Here is a tiny trained network, its code and every weight. The questions are about switching its units off for an input and a class, where a switched-off unit gives its printed mean instead of its output.

import numpy as np


def w(rows, s, z=0):
    codes = np.array(rows[::2]) - 128.0
    scale = np.full(codes.shape[1], s)
    scale[-1] = z or s
    return codes * scale


def f(y):
    return y / 2 * (1 + np.tanh(0.7978845608 * (y + 0.044715 * y**3)))


def log_softmax(a):
    a = a - a.max(-1, keepdims=True)
    return a - np.log(np.exp(a).sum(-1, keepdims=True))


def net(x, mask):
    res = np.array(x, float).reshape(1, 6) / 4 @ E
    y = f(res @ A[0][:, :-1].T + A[0][:, -1])
    res = res + np.where(mask, y, B[0][:, -1]) @ B[0][:, :-1]
    return log_softmax(res[-1] @ U[:, :-1].T + U[:, -1])


A, B = {}, {}
E = w([
[111,179,247,85],'x0',
[82,168,86,33],'x1',
[253,116,167,65],'x2',
[206,154,62,116],'x3',
[171,166,134,203],'x4',
[110,1,163,89],'x5',
],0.0089)
A[0] = w([
[161,148,124,77,142],'n1',
[149,123,171,97,58],'n2',
[151,112,114,148,82],'n3',
[130,159,139,116,134],'n4',
[146,91,181,65,70],'n5',
[120,67,138,189,131],'n6',
[127,140,129,96,68],'n7',
[154,168,119,143,53],'n8',
[166,138,117,82,135],'n9',
[173,136,156,146,133],'n10',
[163,115,34,115,101],'n11',
[91,65,207,114,159],'n12',
[57,180,95,119,48],'n13',
[170,151,155,100,253],'n14',
[159,127,156,175,219],'n15',
[81,131,153,178,127],'n16',
[109,91,137,148,113],'n17',
[73,67,197,83,34],'n18',
[68,97,90,201,24],'n19',
[58,148,126,123,185],'n20',
[87,207,109,178,82],'n21',
[169,66,39,100,111],'n22',
[202,184,130,185,115],'n23',
[240,180,70,109,170],'n24',
[123,163,18,94,87],'n25',
[81,105,41,172,103],'n26',
[11,153,173,177,156],'n27',
[146,70,167,83,229],'n28',
[249,163,152,115,66],'n29',
],0.012,0.0072)
B[0] = w([
[104,95,136,134,170],'n1',
[110,145,147,82,145],'n2',
[146,127,123,149,132],'n3',
[95,85,143,117,146],'n4',
[119,127,169,79,187],'n5',
[117,96,2,211,198],'n6',
[132,147,123,134,125],'n7',
[155,139,180,111,143],'n8',
[124,102,162,138,164],'n9',
[93,119,165,147,164],'n10',
[237,164,48,95,184],'n11',
[30,41,50,96,248],'n12',
[107,184,182,46,174],'n13',
[97,98,177,147,225],'n14',
[115,105,158,214,212],'n15',
[55,130,135,170,180],'n16',
[103,113,83,135,156],'n17',
[52,74,99,43,211],'n18',
[73,175,89,167,179],'n19',
[115,136,212,153,207],'n20',
[112,176,190,113,201],'n21',
[222,100,73,139,197],'n22',
[116,117,186,136,217],'n23',
[230,113,182,161,252],'n24',
[189,159,128,58,198],'n25',
[140,243,74,97,205],'n26',
[12,152,161,140,254],'n27',
[127,13,119,96,249],'n28',
[119,83,178,151,207],'n29',
],0.0077,0.0094)
U = w([
[98,143,15,218,89],'0',
[65,253,170,104,114],'1',
[227,233,133,177,13],'2',
[138,90,60,41,187],'3',
[136,149,254,112,254],'4',
[247,215,66,3,162],'5',
[222,83,175,178,132],'6',
[79,76,129,3,44],'7',
],0.0068,0.0069)

Each question gives the input, the list of numbers given to net, and the class t.
The units are the neurons (one row each of A and B). Each row of codes is followed by its name. A weight is (code - 128) times the scale printed after its matrix; where a second scale follows, it is the last column's (A, B and U).
mask holds one flag per neuron, in row order. A switched-off neuron (its flag False) gives its mean, the last column of its row in B, instead of its output. The means were averaged over made-up inputs and are rounded, as every weight is.
A unit's drop is (log p(t) with every unit on - log p(t) with that unit switched off) / (log p(t) with every unit on - log p(t) with every unit switched off).
The circuit of an input: a set's keep is (log p(t) with only the set's units on - log p(t) with every unit switched off) / (log p(t) with every unit on - log p(t) with every unit switched off). Starting from the 12 units with the biggest drops (on a tie, the unit counted first), units are removed one at a time, each time the one whose removal leaves the highest keep (on an exact tie, the one counted first), for as long as the keep stays at least 0.8.
circuit, biggest first: the units of the circuit, biggest drop first
k most important neurons: the k neurons with the biggest drops, biggest first
drop when u is switched off: that unit's drop, to one decimal
input [-2,4,3,5,5,-6], class 6: circuit, biggest first	[n24]
input [3,1,7,3,1,3], class 6: circuit, biggest first	[n27; n24]
input [6,2,-7,2,8,1], class 1: circuit, biggest first	[n27; n28]
input [7,2,-4,1,0,3], class 7: circuit, biggest first	[n12; n18]
input [2,-6,-7,-4,-6,-2], class 1: circuit, biggest first	[n27; n28]
input [-2,-5,2,2,-8,-8], class 2: circuit, biggest first	[n28; n12]
input [5,3,7,2,3,7], class 7: 2 most important neurons	[n28; n12]
input [7,-3,-8,-6,1,6], class 7: 2 most important neurons	[n18; n12]
input [2,8,-2,6,4,6], class 5: 2 most important neurons	[n12; n27]
input [-2,-4,-2,-8,5,-4], class 1: drop when n22 is switched off	0.2
input [4,4,5,8,4,-5], class 4: drop when n28 is switched off	0.2
input [0,-8,-2,-4,-3,-6], class 1: drop when n5 is switched off	-0.1
